Below are the code and all the weights of a small trained network. Each question names an input and a target symbol and asks about switching units off, where a switched-off unit gives its printed mean instead of its output.

import numpy as np


def w(rows, s, z=0):
    codes = np.array(rows[::2]) - 128.0
    scale = np.full(codes.shape[1], s)
    scale[-1] = z or s
    return codes * scale


def f(y):
    return y / 2 * (1 + np.tanh(0.7978845608 * (y + 0.044715 * y**3)))


def softmax(a):
    e = np.exp(a - a.max(-1, keepdims=True))
    return e / e.sum(-1, keepdims=True)


def log_softmax(a):
    a = a - a.max(-1, keepdims=True)
    return a - np.log(np.exp(a).sum(-1, keepdims=True))


def net(x, mask):
    ids = ['ΔΘΛΠΣαβγεζμψω'.index(c) for c in x.split()]
    T = len(ids)
    res = E[ids] + P[:T]
    r = res
    for j in range(3):
        rows = slice(2 * j, 2 * j + 2)
        q, k, v = (r @ M[0][rows].T for M in (Q, K, V))
        z = softmax(np.where(np.tri(T) > 0, q @ k.T / 2**0.5, -1e9)) @ v
        o = O[0][rows]
        res = res + np.where(mask[j], z, o[:, -1]) @ o[:, :-1]
    y = f(res @ A[0][:, :-1].T + A[0][:, -1])
    res = res + np.where(mask[3:7], y, B[0][:, -1]) @ B[0][:, :-1]
    return log_softmax(res[-1] @ U[:, :-1].T + U[:, -1])


Q, K, V, O, A, B = {}, {}, {}, {}, {}, {}
E = w([
[94,54,128,135,161,126],'Δ',
[192,151,63,109,91,139],'Θ',
[150,92,63,66,122,132],'Λ',
[182,83,189,133,182,118],'Π',
[206,77,161,105,76,121],'Σ',
[218,118,182,149,113,143],'α',
[164,106,234,232,169,104],'β',
[178,158,114,194,72,102],'γ',
[117,81,138,212,80,205],'ε',
[97,176,11,191,159,102],'ζ',
[198,155,74,101,171,63],'μ',
[192,141,67,104,176,212],'ψ',
[127,157,138,248,191,201],'ω',
],0.016)
P = w([
[98,180,135,75,135,194],'0',
[89,2,194,182,132,55],'1',
[108,17,172,210,141,75],'2',
[127,45,153,194,158,107],'3',
[149,71,98,179,146,109],'4',
[171,78,101,202,149,111],'5',
[173,44,146,193,171,94],'6',
],0.0064)
Q[0] = w([
[216,15,54,192,175,115],'H0',
[103,126,168,66,195,134],'H0',
[186,65,113,152,206,122],'H1',
[14,168,187,1,88,191],'H1',
[57,217,135,92,198,91],'H2',
[163,113,78,134,248,125],'H2',
],0.0079)
K[0] = w([
[156,255,149,102,218,151],'H0',
[86,55,115,84,135,82],'H0',
[114,225,176,69,93,185],'H1',
[168,41,83,217,104,40],'H1',
[129,9,160,45,173,51],'H2',
[101,239,160,66,103,196],'H2',
],0.0075)
V[0] = w([
[101,54,115,87,212,236],'H0',
[93,55,87,69,162,56],'H0',
[130,1,103,131,87,110],'H1',
[148,146,78,92,48,196],'H1',
[57,158,48,158,173,154],'H2',
[72,136,144,192,41,130],'H2',
],0.014)
O[0] = w([
[211,242,160,147,127,199,253],'H0',
[187,170,58,177,12,94,125],'H0',
[75,152,249,150,68,133,130],'H1',
[39,84,71,96,57,249,249],'H1',
[78,187,67,214,153,139,149],'H2',
[61,150,98,65,160,76,2],'H2',
],0.012,0.0051)
A[0] = w([
[161,119,119,168,251,13,168],'N0',
[12,2,167,197,10,1,250],'N1',
[63,54,90,172,5,246,2],'N2',
[128,102,145,252,122,113,169],'N3',
],0.0044,0.0035)
B[0] = w([
[54,88,140,113,24,90,180],'N0',
[224,234,22,51,64,74,195],'N1',
[97,65,199,173,146,29,252],'N2',
[139,136,122,2,182,87,172],'N3',
],0.0083,0.011)
U = w([
[135,255,132,123,101,143,127],'Δ',
[78,27,87,140,98,195,4],'Θ',
[79,152,140,208,9,173,138],'Λ',
[187,144,140,138,148,140,85],'Π',
[116,149,148,43,43,206,80],'Σ',
[156,86,128,48,139,203,109],'α',
[127,114,159,109,149,119,190],'β',
[105,146,76,27,118,178,125],'γ',
[22,230,140,50,78,197,229],'ε',
[72,176,67,206,130,113,159],'ζ',
[216,79,35,162,116,125,129],'μ',
[163,127,106,160,126,232,177],'ψ',
[94,154,120,131,213,159,243],'ω',
],0.0051,0.0037)

Each question gives the input, a string of symbols that net reads in full, and the target symbol t.
The units are the heads (2 rows each of Q, K, V and O) and the neurons (one row each of A and B). Each row of codes is followed by its name. A weight is (code - 128) times the scale printed after its matrix; where a second scale follows, it is the last column's (O, A, B and U).
mask holds one flag per unit, heads first, then neurons. A switched-off unit (its flag False) gives its mean, the last column of its rows in O or B, instead of its output. The means were averaged over made-up inputs and are rounded, as every weight is.
A unit's drop is (log p(t) with every unit on - log p(t) with that unit switched off) / (log p(t) with every unit on - log p(t) with every unit switched off).
The circuit of an input: a set's keep is (log p(t) with only the set's units on - log p(t) with every unit switched off) / (log p(t) with every unit on - log p(t) with every unit switched off). Starting from all 7 units, units are removed one at a time, each time the one whose removal leaves the highest keep (on an exact tie, the one counted first), for as long as the keep stays at least 0.8.
circuit, biggest first: the units of the circuit, biggest drop first
unit that matters most: the unit with the biggest drop
top k neurons: the k neurons with the biggest drops, biggest first
heads that matter: for each layer, one digit per head in row order, 1 if its drop is at least 0.15 and else 0, layers parted by /
input ψ ω Λ Θ ψ μ, target ψ: unit that matters most => H0
input γ ζ γ β Θ, target γ: heads that matter => 101
input Λ Λ Δ Λ Λ ε Σ, target Λ: heads that matter => 110
input ε Λ Θ Σ, target ε: circuit, biggest first => (H2; H1)
input Θ Θ β Λ, target Θ: circuit, biggest first => (H1; H0)
input μ ζ Σ, target μ: circuit, biggest first => (H0; H1)
input Θ Σ Λ Δ Δ, target Θ: circuit, biggest first => (H1; N2)
input γ Λ Λ, target γ: heads that matter => 101
input ω μ ζ ζ Θ β Δ, target ω: heads that matter => 101
input ε ψ α ω β, target ω: circuit, biggest first => (H0; H2)
input Δ Λ Λ, target Δ: circuit, biggest first => (H1; H0)
input Θ β ε, target Θ: top 2 neurons => (N2; N3)
input Σ Σ Λ, target Σ: circuit, biggest first => (H2; H1)
input β Σ Θ Λ β β Σ, target β: heads that matter => 110
input ψ β ω Λ Δ α, target ψ: heads that matter => 110
input ω Π ζ Λ ψ Σ, target ω: heads that matter => 101
input μ μ Θ Λ ε, target μ: heads that matter => 100
input ε Λ β Θ β α ω, target ω: circuit, biggest first => (H0)
input ψ ω Λ ψ, target ψ: circuit, biggest first => (H0; H2; H1)
input Θ ψ Σ γ ε γ ω, target Θ: circuit, biggest first => (H1; N1)
input β ψ Θ β, target β: circuit, biggest first => (H1; H0; H2)
input ζ Λ β Δ, target ζ: unit that matters most => H2
input α α β ψ, target α: circuit, biggest first => (H2; H0)
input Λ μ Δ Λ β Θ, target Λ: heads that matter => 010
input Λ ζ ζ Λ, target Λ: heads that matter => 110
input β β Λ, target β: heads that matter => 110
input Θ Λ μ Λ ω β, target Θ: unit that matters most => H1
input ψ Θ Λ ε Θ γ, target ψ: circuit, biggest first => (H0; H1)
input μ α α Π, target μ: circuit, biggest first => (H0; H1)
input γ Δ μ, target γ: circuit, biggest first => (H0; H2; N1)
